Below is a small trained network, with its code and all its weights. Each question gives an input and a class and asks what happens when units are switched off, that is, made to give their printed mean instead of their output.

import numpy as np


def w(rows, s, z=0):
    codes = np.array(rows[::2]) - 128.0
    scale = np.full(codes.shape[1], s)
    scale[-1] = z or s
    return codes * scale


def f(y):
    return np.maximum(y, 0)


def log_softmax(a):
    a = a - a.max(-1, keepdims=True)
    return a - np.log(np.exp(a).sum(-1, keepdims=True))


def net(x, mask):
    res = np.array(x, float).reshape(1, 5) / 4 @ E
    y = f(res @ A[0][:, :-1].T + A[0][:, -1])
    res = res + np.where(mask, y, B[0][:, -1]) @ B[0][:, :-1]
    return log_softmax(res[-1] @ U[:, :-1].T + U[:, -1])


A, B = {}, {}
E = w([
[222,159,36,30,78,155,198,100,180,164,161,197],'x0',
[133,76,93,148,168,98,190,181,54,219,185,67],'x1',
[120,161,95,125,179,160,155,93,120,120,114,93],'x2',
[60,16,150,79,174,254,80,110,135,161,206,153],'x3',
[134,131,124,138,170,130,127,142,118,127,107,178],'x4',
],0.012)
A[0] = w([
[164,83,73,137,170,87,194,255,42,240,169,67,236],'n1',
[117,55,86,69,123,214,146,75,182,178,195,195,32],'n2',
[184,144,62,52,103,139,124,90,131,124,183,172,220],'n3',
[68,35,169,123,181,227,37,79,109,130,181,139,134],'n4',
[70,158,164,100,119,177,65,111,213,45,89,131,254],'n5',
[205,157,120,121,105,171,99,132,250,68,45,161,187],'n6',
],0.0066,0.0043)
B[0] = w([
[134,47,65,137,136,247,158,231,99,135,151,97,250],'n1',
[55,1,181,248,102,162,146,95,131,55,15,70,212],'n2',
[177,172,88,159,94,102,174,112,195,28,130,181,211],'n3',
[109,164,174,71,143,155,74,109,37,161,185,162,240],'n4',
[156,209,208,135,122,66,132,79,48,63,97,208,211],'n5',
[160,133,118,122,158,91,102,93,191,57,159,141,205],'n6',
],0.0081,0.016)
U = w([
[110,117,187,230,114,71,120,67,132,106,2,120,254],'0',
[80,78,123,240,127,148,159,185,118,116,68,65,219],'1',
[154,170,84,38,123,69,142,94,231,127,139,158,66],'2',
[230,126,45,55,87,148,212,158,141,185,167,149,45],'3',
[130,165,184,21,131,123,107,75,68,144,155,173,36],'4',
[77,93,121,32,181,141,98,137,77,246,195,101,51],'5',
],0.0081,0.0028)

Each question gives the input, the list of numbers given to net, and the class t.
The units are the neurons (one row each of A and B). Each row of codes is followed by its name. A weight is (code - 128) times the scale printed after its matrix; where a second scale follows, it is the last column's (A, B and U).
mask holds one flag per neuron, in row order. A switched-off neuron (its flag False) gives its mean, the last column of its row in B, instead of its output. The means were averaged over made-up inputs and are rounded, as every weight is.
A unit's drop is (log p(t) with every unit on - log p(t) with that unit switched off) / (log p(t) with every unit on - log p(t) with every unit switched off).
The circuit of an input: a set's keep is (log p(t) with only the set's units on - log p(t) with every unit switched off) / (log p(t) with every unit on - log p(t) with every unit switched off). Starting from all 6 units, units are removed one at a time, each time the one whose removal leaves the highest keep (on an exact tie, the one counted first), for as long as the keep stays at least 0.8.
circuit, biggest first: the units of the circuit, biggest drop first
top k neurons: the k neurons with the biggest drops, biggest first
drop of u: that unit's drop, to one decimal
input [2,-6,4,-1,3], class 2: circuit, biggest first -> (n2; n6)
input [-4,-4,3,6,8], class 4: circuit, biggest first -> (n4)
input [4,-1,0,-4,3], class 2: circuit, biggest first -> (n1; n2)
input [8,-1,-4,5,3], class 0: top 2 neurons -> (n2; n1)
input [-8,3,-7,1,-5], class 5: circuit, biggest first -> (n2; n4)
input [-4,-2,-7,7,-7], class 4: top 2 neurons -> (n4; n5)
input [8,0,-2,5,5], class 0: top 2 neurons -> (n2; n1)
input [0,-2,-1,2,6], class 4: top 2 neurons -> (n2; n3)
input [1,-8,6,0,4], class 2: top 3 neurons -> (n2; n6; n4)
input [-1,4,1,1,7], class 5: top 2 neurons -> (n2; n3)
input [-4,1,-8,6,4], class 5: top 2 neurons -> (n4; n3)
input [1,-7,-4,-4,8], class 2: drop of n6 -> 0.6
input [-6,4,5,8,-5], class 5: drop of n2 -> 0.0
input [0,2,-5,-7,4], class 1: drop of n5 -> 0.1
input [-3,7,-3,5,0], class 5: circuit, biggest first -> (n4)
